Below is a small trained network, with its code and all its weights. Each question gives an input and a class and asks what happens when units are switched off, that is, made to give their printed mean instead of their output.

import numpy as np


def w(rows, s, z=0):
    codes = np.array(rows[::2]) - 128.0
    scale = np.full(codes.shape[1], s)
    scale[-1] = z or s
    return codes * scale


def f(y):
    return np.maximum(y, 0)


def log_softmax(a):
    a = a - a.max(-1, keepdims=True)
    return a - np.log(np.exp(a).sum(-1, keepdims=True))


def net(x, mask):
    res = np.array(x, float).reshape(1, 5) / 4 @ E
    y = f(res @ A[0][:, :-1].T + A[0][:, -1])
    res = res + np.where(mask, y, B[0][:, -1]) @ B[0][:, :-1]
    return log_softmax(res[-1] @ U[:, :-1].T + U[:, -1])


A, B = {}, {}
E = w([
[128,128,128,129,128,128,128],'x0',
[183,130,65,194,138,92,205],'x1',
[116,146,66,106,231,101,86],'x2',
[128,107,127,228,129,161,63],'x3',
[114,112,174,134,112,12,97],'x4',
],0.011)
A[0] = w([
[137,127,86,120,148,252,162,1],'N0',
[118,128,165,90,116,149,69,77],'N1',
[118,128,111,125,124,152,136,33],'N2',
[126,122,135,152,122,94,106,64],'N3',
[133,114,95,116,175,130,109,57],'N4',
[121,126,167,73,114,152,67,105],'N5',
[136,120,132,151,136,108,162,64],'N6',
[128,118,106,101,178,107,113,43],'N7',
[125,128,116,129,112,123,135,17],'N8',
[113,145,124,152,130,117,149,98],'N9',
[127,124,154,143,132,63,109,41],'N10',
[116,121,113,126,115,117,127,79],'N11',
[133,123,109,114,158,118,110,31],'N12',
[111,132,119,135,91,64,108,81],'N13',
[129,129,123,10,118,83,220,24],'N14',
[110,126,132,140,101,132,144,35],'N15',
[134,122,106,143,131,112,158,67],'N16',
[136,113,130,147,130,131,123,60],'N17',
[130,128,103,196,120,139,91,54],'N18',
[148,123,91,174,128,92,186,79],'N19',
[119,119,144,223,129,142,56,66],'N20',
[140,123,135,171,118,144,108,64],'N21',
[123,151,100,130,180,103,102,35],'N22',
[146,130,86,200,131,84,207,87],'N23',
[144,125,153,132,113,136,132,30],'N24',
[126,118,137,133,73,128,130,36],'N25',
[127,117,176,136,60,134,173,44],'N26',
[106,120,155,94,113,150,75,83],'N27',
[132,133,103,133,173,105,96,49],'N28',
[118,129,110,125,129,107,112,114],'N29',
[135,118,168,144,115,29,102,38],'N30',
[140,134,163,161,68,144,160,29],'N31',
],0.023,0.0048)
B[0] = w([
[124,129,222,168,61,214,141,229],'N0',
[133,126,101,43,145,137,137,195],'N1',
[136,125,141,135,107,140,129,142],'N2',
[126,126,165,146,111,137,143,163],'N3',
[132,126,72,163,122,132,122,172],'N4',
[125,117,113,39,156,140,124,206],'N5',
[127,124,114,93,135,141,144,157],'N6',
[120,132,63,165,132,134,125,175],'N7',
[130,122,111,124,137,130,140,130],'N8',
[134,139,119,104,115,119,122,145],'N9',
[134,128,178,150,93,178,133,185],'N10',
[136,136,127,127,126,134,138,131],'N11',
[115,128,87,145,117,124,127,155],'N12',
[132,130,159,141,95,173,145,183],'N13',
[134,130,201,167,162,4,125,250],'N14',
[134,145,96,141,126,124,130,145],'N15',
[122,113,124,88,136,128,130,159],'N16',
[132,137,126,120,129,101,146,140],'N17',
[120,117,172,139,156,57,127,186],'N18',
[117,124,113,44,150,137,128,204],'N19',
[135,133,179,147,163,17,130,227],'N20',
[138,133,141,147,139,82,124,164],'N21',
[133,117,50,166,138,141,136,182],'N22',
[133,137,110,19,151,148,110,230],'N23',
[123,122,97,140,130,125,140,144],'N24',
[136,142,81,164,134,140,115,165],'N25',
[124,126,35,189,134,136,118,204],'N26',
[132,140,106,49,140,133,120,192],'N27',
[132,136,64,163,120,129,119,177],'N28',
[121,120,123,149,116,138,120,149],'N29',
[119,127,198,160,76,210,132,221],'N30',
[119,118,46,178,125,141,126,191],'N31',
],0.04,0.02)
U = w([
[75,163,112,1,127,113,111,229],'0',
[83,168,174,136,131,2,121,168],'1',
[73,165,180,129,31,163,143,7],'2',
[64,162,25,164,101,103,109,98],'3',
],0.0068,0.0022)

Each question gives the input, the list of numbers given to net, and the class t.
The units are the neurons (one row each of A and B). Each row of codes is followed by its name. A weight is (code - 128) times the scale printed after its matrix; where a second scale follows, it is the last column's (A, B and U).
mask holds one flag per neuron, in row order. A switched-off neuron (its flag False) gives its mean, the last column of its row in B, instead of its output. The means were averaged over made-up inputs and are rounded, as every weight is.
A unit's drop is (log p(t) with every unit on - log p(t) with that unit switched off) / (log p(t) with every unit on - log p(t) with every unit switched off).
The circuit of an input: a set's keep is (log p(t) with only the set's units on - log p(t) with every unit switched off) / (log p(t) with every unit on - log p(t) with every unit switched off). Starting from the 12 units with the biggest drops (on a tie, the unit counted first), units are removed one at a time, each time the one whose removal leaves the highest keep (on an exact tie, the one counted first), for as long as the keep stays at least 0.8.
circuit, biggest first: the units of the circuit, biggest drop first
unit that matters most: the unit with the biggest drop
top k neurons: the k neurons with the biggest drops, biggest first
drop when u is switched off: that unit's drop, to one decimal
input [3,1,2,3,-5], class 2: circuit, biggest first -> (N0)
input [-7,-3,5,1,5], class 2: top 4 neurons -> (N30 N26 N10 N31)
input [1,2,3,6,-6], class 1: top 3 neurons -> (N20 N18 N30)
input [8,6,0,4,-7], class 2: top 3 neurons -> (N0 N5 N1)
input [-3,-5,6,-6,3], class 1: top 2 neurons -> (N14 N23)
input [-7,6,-2,6,6], class 0: top 2 neurons -> (N23 N14)
input [-8,3,8,7,6], class 3: top 3 neurons -> (N14 N22 N28)
input [6,-5,7,-7,3], class 1: top 2 neurons -> (N14 N26)
input [7,-4,-5,2,0], class 3: top 3 neurons -> (N23 N26 N31)
input [4,-3,4,-3,2], class 3: top 3 neurons -> (N23 N20 N19)
input [4,-6,2,6,5], class 0: top 2 neurons -> (N14 N1)
input [-7,6,1,-5,6], class 0: top 2 neurons -> (N23 N0)
input [1,-8,3,6,7], class 0: top 3 neurons -> (N5 N1 N27)
input [-6,-1,-5,0,7], class 2: unit that matters most -> N30
input [8,6,-5,3,5], class 0: top 3 neurons -> (N23 N0 N19)
input [-8,7,-7,2,-3], class 0: top 3 neurons -> (N23 N19 N22)
input [4,-3,-1,-8,2], class 1: drop when N14 is switched off -> 4.2
input [-7,4,4,3,-7], class 2: drop when N0 is switched off -> 3.6
input [3,2,-5,-3,-5], class 2: drop when N7 is switched off -> 0.4
input [7,-2,5,0,-8], class 2: drop when N26 is switched off -> 0.0
input [-1,0,4,0,2], class 3: unit that matters most -> N0
